Below are the code and all the weights of a small trained network. Each question names an input and a target symbol and asks about switching units off, where a switched-off unit gives its printed mean instead of its output.

import numpy as np


def w(rows, s, z=0):
    codes = np.array(rows[::2]) - 128.0
    scale = np.full(codes.shape[1], s)
    scale[-1] = z or s
    return codes * scale


def norm(h):
    return h / np.sqrt((h * h).mean(-1, keepdims=True) + 1e-5)


def f(y):
    return np.maximum(y, 0)


def softmax(a):
    e = np.exp(a - a.max(-1, keepdims=True))
    return e / e.sum(-1, keepdims=True)


def log_softmax(a):
    a = a - a.max(-1, keepdims=True)
    return a - np.log(np.exp(a).sum(-1, keepdims=True))


def net(x, mask):
    ids = ['ΔΞΦΩαβζλμπτψ'.index(c) for c in x.split()]
    T = len(ids)
    res = E[ids] + P[:T]
    q, k, v = (norm(res) @ M[0].T for M in (Q, K, V))
    z = softmax(np.where(np.tri(T) > 0, q @ k.T / 4**0.5, -1e9)) @ v
    res = res + np.where(mask[0], z, O[0][:, -1]) @ O[0][:, :-1]
    y = f(norm(res) @ A[0][:, :-1].T + A[0][:, -1])
    res = res + np.where(mask[1:9], y, B[0][:, -1]) @ B[0][:, :-1]
    return log_softmax(norm(res)[-1] @ U[:, :-1].T + U[:, -1])


Q, K, V, O, A, B = {}, {}, {}, {}, {}, {}
E = w([
[125,136,150,110,154,169,103,121,143],'Δ',
[156,117,145,97,120,167,108,106,64],'Ξ',
[136,97,144,139,199,149,130,130,168],'Φ',
[112,122,168,100,139,132,112,108,135],'Ω',
[96,133,152,110,187,156,107,140,192],'α',
[138,169,141,147,202,128,120,85,67],'β',
[193,132,93,144,138,169,75,144,92],'ζ',
[86,138,15,127,133,4,41,164,119],'λ',
[186,111,100,101,112,104,141,87,117],'μ',
[127,117,148,160,104,120,70,164,111],'π',
[111,89,120,100,110,103,121,160,137],'τ',
[135,150,132,153,85,117,113,104,147],'ψ',
],0.018)
P = w([
[129,93,185,105,129,254,217,134,87],'0',
[158,117,176,100,145,130,148,139,99],'1',
[177,135,183,80,149,90,96,142,116],'2',
[179,89,159,88,195,99,65,93,137],'3',
[131,66,128,101,170,119,46,54,113],'4',
[70,34,89,135,193,167,25,16,142],'5',
],0.0083)
Q[0] = w([
[102,87,116,137,135,133,55,6,146],'H0',
[179,183,134,125,175,82,123,148,122],'H0',
[178,190,169,65,125,87,190,186,134],'H0',
[60,146,82,194,111,195,208,114,126],'H0',
],0.012)
K[0] = w([
[146,149,6,158,153,46,12,122,119],'H0',
[125,89,73,163,11,80,187,162,69],'H0',
[129,142,170,163,65,243,255,176,56],'H0',
[160,49,171,106,186,212,112,54,70],'H0',
],0.0077)
V[0] = w([
[158,89,5,25,159,127,184,163,134],'H0',
[24,92,95,85,168,111,83,245,75],'H0',
[88,39,169,41,125,52,165,97,111],'H0',
[188,33,142,95,2,168,99,169,211],'H0',
],0.0093)
O[0] = w([
[203,148,58,6,185,109,101,139,169,138],'H0',
[109,123,155,87,245,127,201,189,9,183],'H0',
[106,75,159,45,83,80,194,108,124,182],'H0',
[64,58,87,123,105,56,4,182,77,2],'H0',
],0.012,0.0038)
A[0] = w([
[165,191,79,171,182,162,125,127,113,64],'N0',
[141,184,133,134,136,133,242,90,137,2],'N1',
[87,119,84,157,172,130,142,126,147,155],'N2',
[90,147,136,71,173,135,160,146,71,146],'N3',
[120,111,53,63,134,34,179,252,84,4],'N4',
[159,179,46,66,100,83,119,113,190,115],'N5',
[70,157,98,219,85,28,123,137,195,2],'N6',
[87,130,122,171,127,58,133,207,95,157],'N7',
],0.015,0.0061)
B[0] = w([
[170,179,160,105,170,101,83,110,72,226],'N0',
[102,182,119,147,101,165,235,94,68,254],'N1',
[174,137,139,132,92,110,122,148,88,159],'N2',
[142,157,115,159,118,77,127,143,193,253],'N3',
[51,143,131,11,169,125,107,210,127,236],'N4',
[111,89,49,103,149,152,133,38,135,190],'N5',
[134,232,109,156,4,99,128,161,73,147],'N6',
[179,85,72,153,156,133,158,106,105,185],'N7',
],0.016,0.009)
U = w([
[15,108,150,180,167,227,60,141,154,155],'Δ',
[206,62,192,62,49,135,118,128,73,40],'Ξ',
[249,37,203,111,146,171,127,133,167,92],'Φ',
[88,53,254,103,103,47,138,62,97,51],'Ω',
[168,137,149,217,167,62,125,133,252,138],'α',
[88,198,148,129,155,145,226,66,84,173],'β',
[237,197,129,126,183,110,19,121,73,12],'ζ',
[122,128,111,141,142,125,120,134,137,53],'λ',
[144,92,14,124,152,140,120,39,193,169],'μ',
[124,36,77,232,179,91,139,137,55,139],'π',
[23,140,96,55,151,112,123,211,79,252],'τ',
[40,204,62,182,39,90,73,138,100,159],'ψ',
],0.0074,0.0032)

Each question gives the input, a string of symbols that net reads in full, and the target symbol t.
The units are the heads (4 rows each of Q, K, V and O) and the neurons (one row each of A and B). Each row of codes is followed by its name. A weight is (code - 128) times the scale printed after its matrix; where a second scale follows, it is the last column's (O, A, B and U).
mask holds one flag per unit, heads first, then neurons. A switched-off unit (its flag False) gives its mean, the last column of its rows in O or B, instead of its output. The means were averaged over made-up inputs and are rounded, as every weight is.
A unit's drop is (log p(t) with every unit on - log p(t) with that unit switched off) / (log p(t) with every unit on - log p(t) with every unit switched off).
The circuit of an input: a set's keep is (log p(t) with only the set's units on - log p(t) with every unit switched off) / (log p(t) with every unit on - log p(t) with every unit switched off). Starting from all 9 units, units are removed one at a time, each time the one whose removal leaves the highest keep (on an exact tie, the one counted first), for as long as the keep stays at least 0.8.
circuit, biggest first: the units of the circuit, biggest drop first
unit that matters most: the unit with the biggest drop
top k neurons: the k neurons with the biggest drops, biggest first
drop when u is switched off: that unit's drop, to one decimal
input β μ β τ λ Φ, target τ: circuit, biggest first => (H0 N4)
input ζ β λ μ π ψ, target τ: circuit, biggest first => (H0 N4)
input π Δ Δ, target π: circuit, biggest first => (H0 N7)
input Ξ α α α, target α: unit that matters most => N3
input Δ ζ Δ ζ ζ Ω, target ζ: circuit, biggest first => (H0 N2)
input Ω Δ Δ, target Ω: top 3 neurons => (N4 N1 N3)
input β ζ β β, target ζ: circuit, biggest first => (H0 N0)
input β τ μ Δ Δ Δ, target Δ: circuit, biggest first => (H0 N0 N1)
input Ω μ Δ, target μ: circuit, biggest first => (H0 N5)
input α α β β β ζ, target ζ: circuit, biggest first => (N0 N1)
input Ξ α Δ Δ α, target α: top 3 neurons => (N3 N4 N1)
input μ μ Δ α, target μ: drop when N2 is switched off => 0.0
input ζ Φ β, target ζ: drop when H0 is switched off => 0.9
input β ψ β Ω, target ψ: circuit, biggest first => (H0)
input τ λ Δ ζ, target τ: drop when N4 is switched off => 0.5
input β Δ ψ μ, target ψ: drop when N6 is switched off => 0.2
